Here is a tiny trained network, its code and every weight. The questions are about switching its units off for an input and a class, where a switched-off unit gives its printed mean instead of its output.

import numpy as np


def w(rows, s, z=0):
    codes = np.array(rows[::2]) - 128.0
    scale = np.full(codes.shape[1], s)
    scale[-1] = z or s
    return codes * scale


def norm(h):
    return h / np.sqrt((h * h).mean(-1, keepdims=True) + 1e-5)


def f(y):
    return y / 2 * (1 + np.tanh(0.7978845608 * (y + 0.044715 * y**3)))


def log_softmax(a):
    a = a - a.max(-1, keepdims=True)
    return a - np.log(np.exp(a).sum(-1, keepdims=True))


def net(x, mask):
    res = np.array(x, float).reshape(1, 2) / 4 @ E
    u = 0
    for l in range(2):
        y = f(norm(res) @ A[l][:, :-1].T + A[l][:, -1])
        res = res + np.where(mask[u : u + 3], y, B[l][:, -1]) @ B[l][:, :-1]
        u += 3
    return log_softmax(norm(res)[-1] @ U[:, :-1].T + U[:, -1])


A, B = {}, {}
E = w([
[63,99,5,143,43,179,121,104,103,146],'x0',
[153,103,71,137,145,157,190,189,145,175],'x1',
],0.014)
A[0] = w([
[160,116,128,6,141,87,130,33,41,68,219],'L0N0',
[144,67,99,110,122,223,64,157,57,102,126],'L0N1',
[254,53,48,181,145,114,138,236,141,161,254],'L0N2',
],0.006,0.0033)
B[0] = w([
[186,127,94,206,43,127,13,202,193,63,194],'L0N0',
[159,76,178,169,239,68,83,178,67,124,154],'L0N1',
[137,164,124,199,72,115,117,128,164,8,255],'L0N2',
],0.011,0.008)
A[1] = w([
[125,110,65,169,96,200,115,97,107,135,161],'L1N0',
[150,107,154,215,91,132,86,158,121,82,185],'L1N1',
[217,159,250,99,254,65,171,184,117,150,248],'L1N2',
],0.0087,0.0011)
B[1] = w([
[114,209,249,87,81,128,135,181,54,158,174],'L1N0',
[201,80,80,105,180,100,202,113,202,141,251],'L1N1',
[94,152,195,115,62,80,141,154,33,121,206],'L1N2',
],0.012,0.014)
U = w([
[62,228,198,72,26,112,124,193,39,142,200],'0',
[140,164,112,177,57,121,92,158,174,65,225],'1',
[180,51,125,99,161,91,179,94,154,166,163],'2',
[1,77,124,66,206,181,115,29,131,203,20],'3',
[27,76,123,137,206,169,98,75,104,217,18],'4',
[61,131,119,83,196,207,92,71,109,211,1],'5',
[55,122,149,107,152,229,85,63,102,189,26],'6',
],0.0099,0.0039)

Each question gives the input, the list of numbers given to net, and the class t.
The units are the neurons (one row each of A and B). Each row of codes is followed by its name. A weight is (code - 128) times the scale printed after its matrix; where a second scale follows, it is the last column's (A, B and U).
mask holds one flag per neuron, layer by layer. A switched-off neuron (its flag False) gives its mean, the last column of its row in B, instead of its output. The means were averaged over made-up inputs and are rounded, as every weight is.
A unit's drop is (log p(t) with every unit on - log p(t) with that unit switched off) / (log p(t) with every unit on - log p(t) with every unit switched off).
The circuit of an input: a set's keep is (log p(t) with only the set's units on - log p(t) with every unit switched off) / (log p(t) with every unit on - log p(t) with every unit switched off). Starting from all 6 units, units are removed one at a time, each time the one whose removal leaves the highest keep (on an exact tie, the one counted first), for as long as the keep stays at least 0.8.
circuit, biggest first: the units of the circuit, biggest drop first
most important unit: the unit with the biggest drop
k most important neurons: the k neurons with the biggest drops, biggest first
top k neurons in layer l: the k neurons of layer l with the biggest drops, biggest first
drop of u: that unit's drop, to one decimal
input [-8,-3], class 0: circuit, biggest first -> L1N2
input [3,-2], class 2: circuit, biggest first -> L1N2, L0N2
input [7,7], class 0: 2 most important neurons -> L1N0, L0N0
input [0,-3], class 2: 3 most important neurons -> L1N1, L0N2, L1N2
input [-2,-1], class 2: circuit, biggest first -> L0N2, L1N0
input [6,-5], class 0: 2 most important neurons -> L1N0, L0N2
input [-1,-2], class 2: top 2 neurons in layer 1 -> L1N1, L1N2
input [-7,4], class 0: 2 most important neurons -> L1N2, L0N0
input [2,2], class 2: 3 most important neurons -> L0N1, L1N1, L0N0
input [6,-3], class 0: 2 most important neurons -> L1N0, L0N2
input [-2,0], class 2: top 2 neurons in layer 1 -> L1N0, L1N1
input [-5,2], class 0: 2 most important neurons -> L1N2, L0N0
input [3,0], class 2: 2 most important neurons -> L0N1, L1N2
input [8,0], class 0: most important unit -> L1N0
input [5,-4], class 0: 2 most important neurons -> L1N0, L0N2
input [6,2], class 0: 2 most important neurons -> L1N0, L0N0
input [-1,-1], class 2: 2 most important neurons -> L0N2, L1N1
input [2,1], class 2: top 2 neurons in layer 0 -> L0N1, L0N0
input [8,-5], class 0: drop of L0N2 -> 0.3
input [-6,4], class 0: most important unit -> L1N2
input [4,2], class 0: drop of L1N2 -> -0.1
input [1,0], class 2: drop of L1N0 -> 0.7
